Here is a tiny trained network, its code and every weight. The questions are about switching its units off for an input and a class, where a switched-off unit gives its printed mean instead of its output.

import numpy as np


def w(rows, s, z=0):
    codes = np.array(rows[::2]) - 128.0
    scale = np.full(codes.shape[1], s)
    scale[-1] = z or s
    return codes * scale


def f(y):
    return y / 2 * (1 + np.tanh(0.7978845608 * (y + 0.044715 * y**3)))


def log_softmax(a):
    a = a - a.max(-1, keepdims=True)
    return a - np.log(np.exp(a).sum(-1, keepdims=True))


def net(x, mask):
    res = np.array(x, float).reshape(1, 3) / 4 @ E
    y = f(res @ A[0][:, :-1].T + A[0][:, -1])
    res = res + np.where(mask, y, B[0][:, -1]) @ B[0][:, :-1]
    return log_softmax(res[-1] @ U[:, :-1].T + U[:, -1])


A, B = {}, {}
E = w([
[128,170,71,106,108,142,248,104,127],'x0',
[114,156,209,182,158,131,149,82,197],'x1',
[183,67,103,189,90,107,160,135,157],'x2',
],0.013)
A[0] = w([
[108,191,162,149,187,138,126,93,168,101],'neuron 0',
[90,109,62,98,94,118,95,174,26,246],'neuron 1',
[124,100,150,164,170,156,48,164,182,105],'neuron 2',
[145,152,105,98,148,134,115,168,10,91],'neuron 3',
[145,71,116,149,88,70,146,119,156,255],'neuron 4',
[133,172,181,204,152,127,149,104,178,254],'neuron 5',
[165,90,145,140,137,57,95,131,125,108],'neuron 6',
[156,74,124,193,122,121,156,101,113,64],'neuron 7',
[94,182,47,160,136,151,198,109,149,152],'neuron 8',
[151,159,95,88,114,156,173,95,165,63],'neuron 9',
[177,82,82,86,152,68,133,113,61,88],'neuron 10',
[86,136,186,170,168,123,160,135,182,76],'neuron 11',
[89,164,72,116,151,119,186,106,116,108],'neuron 12',
[142,159,132,126,26,142,209,105,123,56],'neuron 13',
[201,48,132,141,85,107,153,136,169,143],'neuron 14',
[196,57,84,143,158,94,144,137,195,90],'neuron 15',
[75,139,172,68,150,144,125,172,116,213],'neuron 16',
[78,75,159,154,137,82,50,185,123,94],'neuron 17',
[118,174,154,160,110,153,159,94,197,98],'neuron 18',
[132,59,126,157,81,129,153,134,136,51],'neuron 19',
[102,108,47,109,117,114,119,187,70,44],'neuron 20',
[142,133,101,171,138,123,23,105,100,66],'neuron 21',
[87,112,143,163,146,135,144,62,163,74],'neuron 22',
[168,75,91,111,67,176,114,132,52,157],'neuron 23',
[53,158,133,100,187,181,117,97,86,167],'neuron 24',
[68,159,145,72,169,174,117,121,101,61],'neuron 25',
[100,163,141,46,199,136,109,111,110,98],'neuron 26',
],0.011,0.0085)
B[0] = w([
[132,116,129,143,135,159,107,83,75,170],'neuron 0',
[152,131,137,144,173,97,126,115,100,249],'neuron 1',
[104,122,74,83,138,110,91,138,181,178],'neuron 2',
[121,127,129,117,154,184,131,78,73,185],'neuron 3',
[129,188,119,150,140,82,174,166,133,198],'neuron 4',
[171,155,111,141,194,92,124,105,92,212],'neuron 5',
[86,118,109,123,121,137,120,143,177,154],'neuron 6',
[85,160,163,128,89,216,108,95,106,149],'neuron 7',
[106,107,68,88,144,87,123,176,193,199],'neuron 8',
[65,56,77,69,88,189,90,142,168,158],'neuron 9',
[132,140,141,119,149,150,98,92,104,170],'neuron 10',
[130,114,130,73,153,193,98,78,54,164],'neuron 11',
[123,102,93,135,122,136,92,139,180,178],'neuron 12',
[83,88,107,102,114,138,96,134,173,170],'neuron 13',
[73,154,161,185,110,143,203,108,130,184],'neuron 14',
[61,172,184,149,80,198,152,104,122,166],'neuron 15',
[120,135,136,160,126,53,170,161,167,191],'neuron 16',
[106,90,80,97,112,121,102,155,188,181],'neuron 17',
[144,119,149,85,147,135,108,106,77,167],'neuron 18',
[83,124,162,118,75,250,135,86,117,146],'neuron 19',
[100,127,131,105,158,167,85,76,73,180],'neuron 20',
[97,113,96,92,99,154,87,122,169,157],'neuron 21',
[136,92,147,105,149,242,101,90,77,150],'neuron 22',
[147,126,147,133,182,120,115,99,89,200],'neuron 23',
[104,165,137,178,102,94,177,150,139,194],'neuron 24',
[68,162,148,153,79,199,139,106,121,167],'neuron 25',
[63,155,162,200,82,183,169,124,141,177],'neuron 26',
],0.012,0.018)
U = w([
[53,172,194,240,52,162,207,118,112,112],'0',
[172,108,159,63,225,156,103,71,14,75],'1',
[95,56,83,24,116,135,98,165,222,111],'2',
[235,179,132,220,222,4,216,195,133,253],'3',
[157,85,181,110,18,153,150,176,117,81],'4',
],0.012,0.0068)

Each question gives the input, the list of numbers given to net, and the class t.
The units are the neurons (one row each of A and B). Each row of codes is followed by its name. A weight is (code - 128) times the scale printed after its matrix; where a second scale follows, it is the last column's (A, B and U).
mask holds one flag per neuron, in row order. A switched-off neuron (its flag False) gives its mean, the last column of its row in B, instead of its output. The means were averaged over made-up inputs and are rounded, as every weight is.
A unit's drop is (log p(t) with every unit on - log p(t) with that unit switched off) / (log p(t) with every unit on - log p(t) with every unit switched off).
unit that matters most: the unit with the biggest drop
top k neurons: the k neurons with the biggest drops, biggest first
drop when u is switched off: that unit's drop, to one decimal
input [-3,-5,5], class 0: unit that matters most => neuron 14
input [0,8,7], class 1: top 2 neurons => [neuron 5; neuron 11]
input [5,5,1], class 1: top 3 neurons => [neuron 5; neuron 18; neuron 17]
input [4,-4,-4], class 0: top 2 neurons => [neuron 5; neuron 26]
input [6,-8,-8], class 0: top 4 neurons => [neuron 26; neuron 24; neuron 25; neuron 16]
input [8,7,6], class 2: top 3 neurons => [neuron 8; neuron 13; neuron 9]
input [-1,-3,3], class 3: top 2 neurons => [neuron 26; neuron 25]
input [3,3,1], class 3: top 2 neurons => [neuron 20; neuron 3]
input [-2,2,3], class 3: top 3 neurons => [neuron 26; neuron 25; neuron 5]
input [-1,7,6], class 1: top 2 neurons => [neuron 5; neuron 11]
input [2,-7,-7], class 0: top 2 neurons => [neuron 26; neuron 24]
input [5,8,-6], class 1: drop when neuron 18 is switched off => 0.2
input [-1,-1,2], class 3: drop when neuron 26 is switched off => 0.0
input [7,-5,-5], class 2: drop when neuron 8 is switched off => 0.5
input [-8,-6,4], class 2: drop when neuron 17 is switched off => 2.1
input [7,5,-5], class 2: unit that matters most => neuron 8
